In the rows, zero is written as 128.
Rows with their classes:
[129  98 136 112 100 121 145 132 126 107 135 118 143 120 133 155 107 122
  86 128 151 120 114 138 137 134] => A
[124 124 127  99  94 116 132 134 117 110 137  80 149 132 146 129 100 114
  87 133 134 117  91 148 125 179] => A
[122 123 131 107  64 105 117 124 135 121 114 147 147 122 137 155 103 117
  98 126 127 106  91 141 134 130] => R
[138 102 142 136  93 120 164 129 117 125  62 160 136 131 129 121 125  86
  60 133 138 120 104 139 150  95] => T
[ 83  79 138 143 155 185 123 131 123  71  88 125  84  97  72 166 124 150
  90 105 164  55 190 141 162  75] => W
[100 138 107 118 132 115 120 127 132 121 117 127 132 117 116 134 115 142
 113 122 132 110 128 139 124 136] => H
[125 123 117 116 110  99 139 139 123 124 129 122 157 141 148 139 104 109
  98 143 114 137  95 141 119 147] => X
[146 146 129 126  90 122 133 132 147 150 117 117 147 106 135 131 118 129
 131 141 122 130 106 121 130 144] => M
[123 147 107 111 148 100 137 121 122 130 142 132 141 133 132 129 115 129
 115 217 123 129 111 141 127 141] => H
[133 134 123 122 131 116 132 135 137 128 136 135 148 125 140 130 116 131
 111 133 137 131 100 108 119 140] => H
[117 127 134 115 118 127 123 103 131 120 122 132 138 128 138 116 113 101
  97 130 126 121 105 141 126 150] => T
[132 126 125 106 103 130 150 139 149 114 132 127 168 114 139 135  95 116
  96 140 134 120  97 143 131 141] => V
[111 101 129 113 107 123 130 131 130  98 117 137 135 126 121 147  98 127
 101 121 146 101 133 157 126 104] => S
[126 144 124 122 111 118 156 116 140 122 135 118 138 131 132 129 109 124
 116 125 131 128 103 145 129 142] => P
[139 174 114 122 122 106 123 129 156 139 110 139 166 146 136 130 117 133
 116 143 123 134  97 132 107 147] => H
[110 155 151 140  51 122 132 128 123 143  82 127 136 114 136 135 131 117
 100 130 133 128 113 123 130 129] => T
[113 106 119 118 174 153 189  95 187  86 134  76 131 141   4 175  91 176
 169 120 132  44 152 186 152 109] => P
[108 143  98 114 111 114 124 137 133 109 120 119 143 125 141 113 102 115
  99 128 134 117  96 148 130 179] => S
[137 160 124 104 146 112 134 117 120 128 102 166 130 110 132 124 132 130
 117 130 109 123 106 131 123 150] => M
[129 150 111 131 124 116 132 150 129 157 126 117 147 130 143 112  89 132
 118 136 129 141  95 140 119 156] => X
[112 113 138 120 102 124 132 122 126 121 131 138 129 119 118 141 103 129
 107 124 143 103 125 142 144 116] => S
[113 185 117 147 119 122 123 120 155 146 112 129 161 150 138 127 120 149
 129 157 130 150  99 121 105 141] => H
[133 119 112  92 128 121 132 121  90 101 137 124 130 120 129 126 103 110
  95 120 130 117 111 149 135 184] => A
[113 115 138 117  96 134 124 126 126 118 116 161 134 111 128 128 100 135
 107 130 136 113 128 132 133 117] => A
[125 145 116 130 147 120 154 130 130 113 108  96 140 130 126 142 108 135
 118 126 124 133 109 161 130 174] => P
[114 138 103 121 181 166 193 100 158  97 133  78 130 124  35 155 107 148
 156 122 127  68 129 177 147 138] => P
[106  98 132 129 129  83 106 131 122  96 121 119 110 108  90 148 116 151
 106 143 141  75 179 155 157 100] => L
[117 133 123 121 103 126 121 126 132 133 118 123 136  92 133 133 106 138
 104 139 129 126 112 115 127 132] => H

Rows with their classes:
[146 108 121 129 104 132 132 105 102  88 120 124 142 128 113 107 124 146
 118 146 129 104 130 138 110 152] => U
[152 105 145 142 116 120 128 134 124  88 114 112 148 124  98  80 101 134
 112 151 125 121 146 138  96 157] => U
[140 113 131 129 126 120 132 118 135 103 127  85 143 133  93 116 114 123
 126 161 137 122 132 137 122 141] => U
[131 122 137 117 143 111 141  91 150 115 117 148 136 166 104  94 108 139
 108 133 113 122 130 126 114 141] => F
[173 111 124 128 134 100 132 113 137 109 110 104 135 129  91  74  96 126
 109 170 127 120 136 128 108 136] => U
[147 118 153 134 119 115 127 106 119 102 118 126 146 127  99 121 111 132
 123 152 135 129 136 145 121 129] => U
[138 109 122 112 148 104 136 101 144 107 105 128 139 127 109  61  99 120
 103 148 113 127 141 115 106 162] => F
[130 123 122 127 148  98 141 101 129 103  99 139 145 131  98  77  84 135
 112 170 124 112 155 124 107 159] => U
[156 128 131 104 117  90 135 115 172 115 120 126 139 138  94  72 108 140
 123 141 120 123 126 114 130 127] => N
[154 121 130 126 131 115 129 114 122 103 118 102 138 137 107 102 111 119
 122 148 127 124 131 135 110 145] => U
[144 132 121 129 181  88 136 108 132 138  96  95 116 123 116  67 123 108
 125 158 127 137 133 106  80 156] => F
[142 104 136 143 132 113 144 132 127 108 121 115 160 133  87 111  88 129
 139 171 145 110 136 142 117 146] => F
[148 113 134 168 134 130 128 115 119 113 117 102 149 123 117 126  93 130
 125 182 127 125 142 121 111 135] => U
[132 108 114 131 105 123 123 120 117  92 120 121 139 135  96 107 108 135
 113 151 128 115 135 137 102 148] => U
[147 129 134 136 117 112 138  81 123 101 118 127 158 135 103  93 104 143
 119 137 142 116 210 146 119 137] => F
[164  97 134 138 123 113 119 124 134 100 116 110 129 134 100 104 113 132
 122 146 126 128 133 129 113 132] => U
[162 135 148 110 126  98 134  67 124 108 136 143 168 134  91  81 124 147
 122 140 145 118 154 144 124 125] => N
[139 108 126 126 127 119 131 121 116 111 122  94 139 122  95 114 120 121
 123 171 127 130 137 139 106 143] => U
[162 141 148 121 135 106 131  93 125 118 123  95 152 126 100 100 110 133
 130 141 144 129 152 146 122 106] => F
[143 116 121 129 148 103 132 101 135 114 129 131 127 127  99  78 105 131
 120 155 131 125 143 127 105 150] => F
[180 130 139 126 128 106 126 110 143  96 119  88 145 136  95  80 125 134
 124 131 152 138 132 132 125 110] => F
[133 104 139 123 139  89 151  97 162 134 117 144 131 141  86  82  90 132
 127 177 126 113 150 132 122 161] => F
[122 113 110 132 132 115 120 104 122 105 113 145 138 137 108  96 108 128
 111 131 124 109 142 128 118 159] => U
[137 120 118 131 120 119 130 111 120 103 119 133 128 133 108 102 109 132
 112 155 133 115 133 144 119 156] => U
[140 127 134 140 154 105 139  84  95 117 112 129 161 124 110 119  84 127
 124 168 127 114 174 155 111 145] => F
[119 105 120 140 126 118 133 112 123  99 102 122 127 133 110 117 112 126
 120 155 129 112 127 139  97 178] => U
[144 123 124 137 135 115 143 104 122 105 117 129 140 126 107  97  97 127
 112 148  93 127 152 146 113 138] => U
[139 101 126 136 130 106 142 111 129 113 119 122 151 131  89  86  88 129
 118 181 132 124 147 123 114 129] => U
[159 113 116 134 139 112 123 106 104 102 110  90 142 121  89  91 112 130
 113 161 134 129 132 140 105 135] => U
[153  92 137 126 125  88 143 111 162 107 117 106 131 132  68  90  94 126
 129 105 124 124 142 150 129 132] => F
[149 123 120 128 137 104 117 104 121 116 100 135 140 123 109  91 108 136
 110 144 124 123 139 123 101 158] => U
[143 106 123 130 135 114 131 111 121 104 110 107 137 121 119  93 106 131
 118 171 131 125 149 133 103 169] => U
[125 100 132 134 147  78 156  77 133 113 111 154 152 140  85  95  86 129
 131 164 142 113 145 146 120 176] => F
[159 142 118 132 137 105 124 106 121  90 108 100 139 126 109  94 111 134
 108 153 127 131 139 135 100 160] => U
[139 112 132 144 144 106 133  93 118 107 112 115 159 121 100 105  94 120
 120 167 131 118 159 151 122 142] => U
[143 113 119 125 116 123 124 113 111  96 111 103 132 121 122 115 111 136
 112 165 129 114 140 144 103 151] => U
[149 118 104 124 130 116 119 100 132 108 110 105 140 115 108  74 108 123
 110 156 121 134 161 135 101 135] => F
[148 139 139 128 136 112 124  89 126 105 110 130 147 122 126  94 122 131
 123 118 160 113 144 141 118 127] => N
[165 135 136 102 137  98 143  99 153 120 119 125 145 134  89  71 101 147
 124 146 148 120 154 128 124 128] => F
[143 107 123 117 120 122 126 123 118 104 113  62 131 141 103 120 129 127
 131 140 144 111 117 140 152 148] => U
[125  91 122 139 157  93 159 100 125 134 112 116 137 128  96  76 109 125
 133 175 128 125 134 125 102 165] => F
[165 134 138 115 155  97 132  99 133 110 118 110 148 126  95  79  95 131
 107 154 133 128 151 131 145 125] => F
[160 120 127 124 133 105 126 124 141 117 113  82 134 134  99  69 115 131
 125 149 111 136 132 118 111 132] => U
[135 108 125 127 129 129 131 127 127 114 116  92 134 131 111 109 109 129
 115 154 118 135 129 127 112 139] => U
[152 119 125 139 122 120 118 106 117  90 113 108 134 109 103  91 111 131
 110 147 131 114 132 131 107 135] => U
[131 115 122 133 123 122 134 115 116 109 110 117 139 130  97 109 102 129
 113 160 126 117 136 144 104 152] => U

Rows with their classes:
[156 132 124 145 136 142 134 152 119 119 134 122 129 135 134 118 134 151
 120 103 135 127 134 120 129 141] => <76>
[130 138 138 151 131 139 118 123 123 112 136 133  97 121 147 129 140 158
 128 102 129 138 141 115 125 146] => <76>
[121 170 121 148 112 142 132 138 124 150 134 133 134 121 114 125 119 138
 116  91 136 127 124 125 122 148] => <90>
[124 128 154 136 124 127 118 101 117 146 117 134 138 126 163 122 119 139
 144 149 125 139 142 137 141 116] => <95>
[101 107 135 154 133 145 108 104 132 128 117 134 147 120 112 119 133 120
 123 111 135 149 130 129 140 128] => <84>
[136  89 133 103 161 124 126 131 137 134 115 122 126 137 163 128 135 122
 156 162 113 120 131 136 139 129] => <95>
[123 135 127 115 147 124 112 143 138 123 120 134 130 130 138 138 135 142
 125 125 141 150 135 124 130 137] => <81>
[118 147 140 140 107 133 126 143 130 128 131 129 142 116 147 129 125 148
 113 108 133 139 117 142 140 124] => <81>
[133 130 150 130 141 117 133 119 143 136 144 141 126 125 117 122 130 140
 136 101 131 132 138 113 133 138] => <90>
[136 125 152 118 135 117 116  71 130 162 104 126 137 126 177 112 125 155
 129 162 137 124 130 140 148 149] => <84>
[ 56 109 132 134 133 121 144 110 120 121 122 150 138 110 108 133 133  70
 144 135 118 160 123 135 133 120] => <84>
[116 127 134 111 142 128 118 150 131 137 116 128 137 128 167 128 133 132
 115 133 137 143 118 150 130 149] => <81>
[121 115 140 112 117  96 132 131 137 106 135 130 119 120 118 133 137 122
 122  79 125 102 113 145 145 132] => <84>
[129 126 136 112 112 101 126 116  85 142 127 128 125 128 138 138 125 150
 143 159 123 119 133 119 140 112] => <90>
[135 127 131 132 107 109 134  93  82  98 115 108  84 131 195 123 116 141
 128 156 124 111 116 138 123 137] => <95>
[128 104 136 105 152 125 147 132 141 128  94 119 167 124 156 122 158 117
 100 144 152 149 111 150 139 118] => <84>
[ 93  98 154 120 126 119 128  82 112 120 124 124 121 137 173 121 122 105
 133 190 117 130 131 156 120 126] => <95>
[144 120 134 114 159 126 127 124 134 139 123 143  95 127 136 132 124 139
 161 111 130 119 141 108 137 163] => <95>
[ 91 142 162 118 126 106 141 113 124 112 127 134 141 121 163 127 138 136
 109 127 148 159 126 143 135 131] => <81>
[141 162 147 164 103 131 121  91 114 138 140 137 121 117 141 112  98 176
 101 100 137 130 142 129 123 147] => <79>
[146 129 127 139 138 150 121 145 131 135 107 130 133 126 131 111 136 153
 119 100 137 129 133 128 132 137] => <76>
[ 90 111 131 126 155 114 139 138 136  99 131 147 140 126  96 142 150 108
 132 102 147 169 136 107 132 128] => <84>
